Below are the code and all the weights of a small trained network. Each question names an input and a class and asks about switching units off, where a switched-off unit gives its printed mean instead of its output.

import numpy as np


def w(rows, s, z=0):
    codes = np.array(rows[::2]) - 128.0
    scale = np.full(codes.shape[1], s)
    scale[-1] = z or s
    return codes * scale


def norm(h):
    return h / np.sqrt((h * h).mean(-1, keepdims=True) + 1e-5)


def f(y):
    return np.maximum(y, 0)


def log_softmax(a):
    a = a - a.max(-1, keepdims=True)
    return a - np.log(np.exp(a).sum(-1, keepdims=True))


def net(x, mask):
    res = np.array(x, float).reshape(1, 5) / 4 @ E
    u = 0
    for l in range(4):
        y = f(norm(res) @ A[l][:, :-1].T + A[l][:, -1])
        res = res + np.where(mask[u : u + 3], y, B[l][:, -1]) @ B[l][:, :-1]
        u += 3
    return log_softmax(norm(res)[-1] @ U[:, :-1].T + U[:, -1])


A, B = {}, {}
E = w([
[162,153,182,166,56,211,232,176,119,171,49],'x0',
[180,139,120,157,168,128,134,142,172,148,97],'x1',
[183,5,162,170,51,182,51,112,134,108,214],'x2',
[172,28,83,215,146,37,147,112,153,143,230],'x3',
[110,103,95,97,137,195,127,98,239,219,82],'x4',
],0.0018)
A[0] = w([
[60,182,60,6,230,160,41,108,204,130,58,5],'0.n1',
[109,110,201,69,53,255,143,102,184,214,53,33],'0.n2',
[178,206,223,161,101,201,165,164,58,111,49,30],'0.n3',
],0.0019,0.0033)
B[0] = w([
[155,218,170,77,199,63,17,17,206,107,105,228],'0.n1',
[41,86,78,92,47,157,90,184,151,126,123,245],'0.n2',
[253,192,198,147,120,142,184,135,117,82,77,231],'0.n3',
],0.0037,0.0012)
A[1] = w([
[72,140,148,95,122,119,92,140,30,51,193,2],'1.n1',
[179,176,244,108,87,234,192,161,78,131,33,38],'1.n2',
[81,129,138,119,105,113,58,147,3,40,212,14],'1.n3',
],0.0026)
B[1] = w([
[64,44,124,72,52,75,141,69,95,140,194,179],'1.n1',
[250,208,237,229,84,178,184,253,29,5,133,254],'1.n2',
[52,23,188,52,23,48,156,51,57,69,201,214],'1.n3',
],0.0027,0.0024)
A[2] = w([
[94,176,32,177,220,43,253,153,94,175,121,2],'2.n1',
[214,14,108,188,132,114,82,104,155,147,212,34],'2.n2',
[219,15,112,228,137,121,96,114,171,152,183,33],'2.n3',
],0.0024,0.0033)
B[2] = w([
[107,38,43,254,188,78,183,217,38,233,51,182],'2.n1',
[187,149,218,120,171,174,183,94,152,107,160,253],'2.n2',
[209,128,199,149,201,187,130,53,184,161,186,242],'2.n3',
],0.0039,0.0016)
A[3] = w([
[218,71,146,154,159,155,118,85,156,177,218,11],'3.n1',
[58,92,102,105,27,254,115,148,219,182,89,3],'3.n2',
[203,38,150,171,139,158,153,98,186,175,200,19],'3.n3',
],0.003)
B[3] = w([
[169,128,176,159,202,173,171,64,205,100,149,245],'3.n1',
[45,15,25,68,31,143,34,254,167,216,166,190],'3.n2',
[171,111,158,176,199,211,155,112,221,110,166,253],'3.n3',
],0.0049,0.0019)
U = w([
[39,27,36,60,19,235,44,234,218,233,88,136],'0',
[39,28,177,46,34,12,122,27,11,18,237,142],'1',
[239,244,239,185,35,231,230,229,50,53,20,164],'2',
[232,32,210,225,225,218,199,29,240,104,229,141],'3',
[58,249,83,27,244,57,17,5,217,151,39,145],'4',
[79,44,12,248,215,29,219,198,42,230,47,116],'5',
[214,194,3,177,47,187,69,5,27,225,145,3],'6',
],0.0073,0.0075)

Each question gives the input, the list of numbers given to net, and the class t.
The units are the neurons (one row each of A and B). Each row of codes is followed by its name. A weight is (code - 128) times the scale printed after its matrix; where a second scale follows, it is the last column's (A, B and U).
mask holds one flag per neuron, layer by layer. A switched-off neuron (its flag False) gives its mean, the last column of its row in B, instead of its output. The means were averaged over made-up inputs and are rounded, as every weight is.
A unit's drop is (log p(t) with every unit on - log p(t) with that unit switched off) / (log p(t) with every unit on - log p(t) with every unit switched off).
The circuit of an input: a set's keep is (log p(t) with only the set's units on - log p(t) with every unit switched off) / (log p(t) with every unit on - log p(t) with every unit switched off). Starting from all 12 units, units are removed one at a time, each time the one whose removal leaves the highest keep (on an exact tie, the one counted first), for as long as the keep stays at least 0.8.
circuit, biggest first: the units of the circuit, biggest drop first
unit that matters most: the unit with the biggest drop
top k neurons: the k neurons with the biggest drops, biggest first
drop when u is switched off: that unit's drop, to one decimal
input [1,-2,-5,4,8], class 0: circuit, biggest first	(3.n2 2.n2)
input [2,-2,7,-4,-7], class 1: circuit, biggest first	(1.n3)
input [6,0,7,-1,4], class 0: top 2 neurons	(0.n2 3.n2)
input [0,1,7,-1,6], class 0: top 3 neurons	(3.n2 0.n2 1.n2)
input [3,-5,-5,7,-7], class 5: top 3 neurons	(2.n1 0.n2 1.n2)
input [8,-6,-8,4,7], class 0: circuit, biggest first	(0.n2 3.n2)
input [-7,-2,-5,5,3], class 4: top 3 neurons	(1.n2 0.n1 3.n2)
input [1,7,-3,-2,7], class 0: top 2 neurons	(3.n2 0.n2)
input [1,-1,-1,4,-4], class 1: top 2 neurons	(1.n3 2.n3)
input [7,2,8,-8,5], class 0: top 2 neurons	(0.n2 3.n2)
input [-7,3,3,-7,3], class 4: drop when 0.n1 is switched off	0.3
input [1,8,-7,4,4], class 5: drop when 2.n1 is switched off	0.2
input [-3,-5,-5,3,1], class 5: drop when 2.n1 is switched off	0.5
input [3,4,2,1,6], class 0: unit that matters most	0.n2
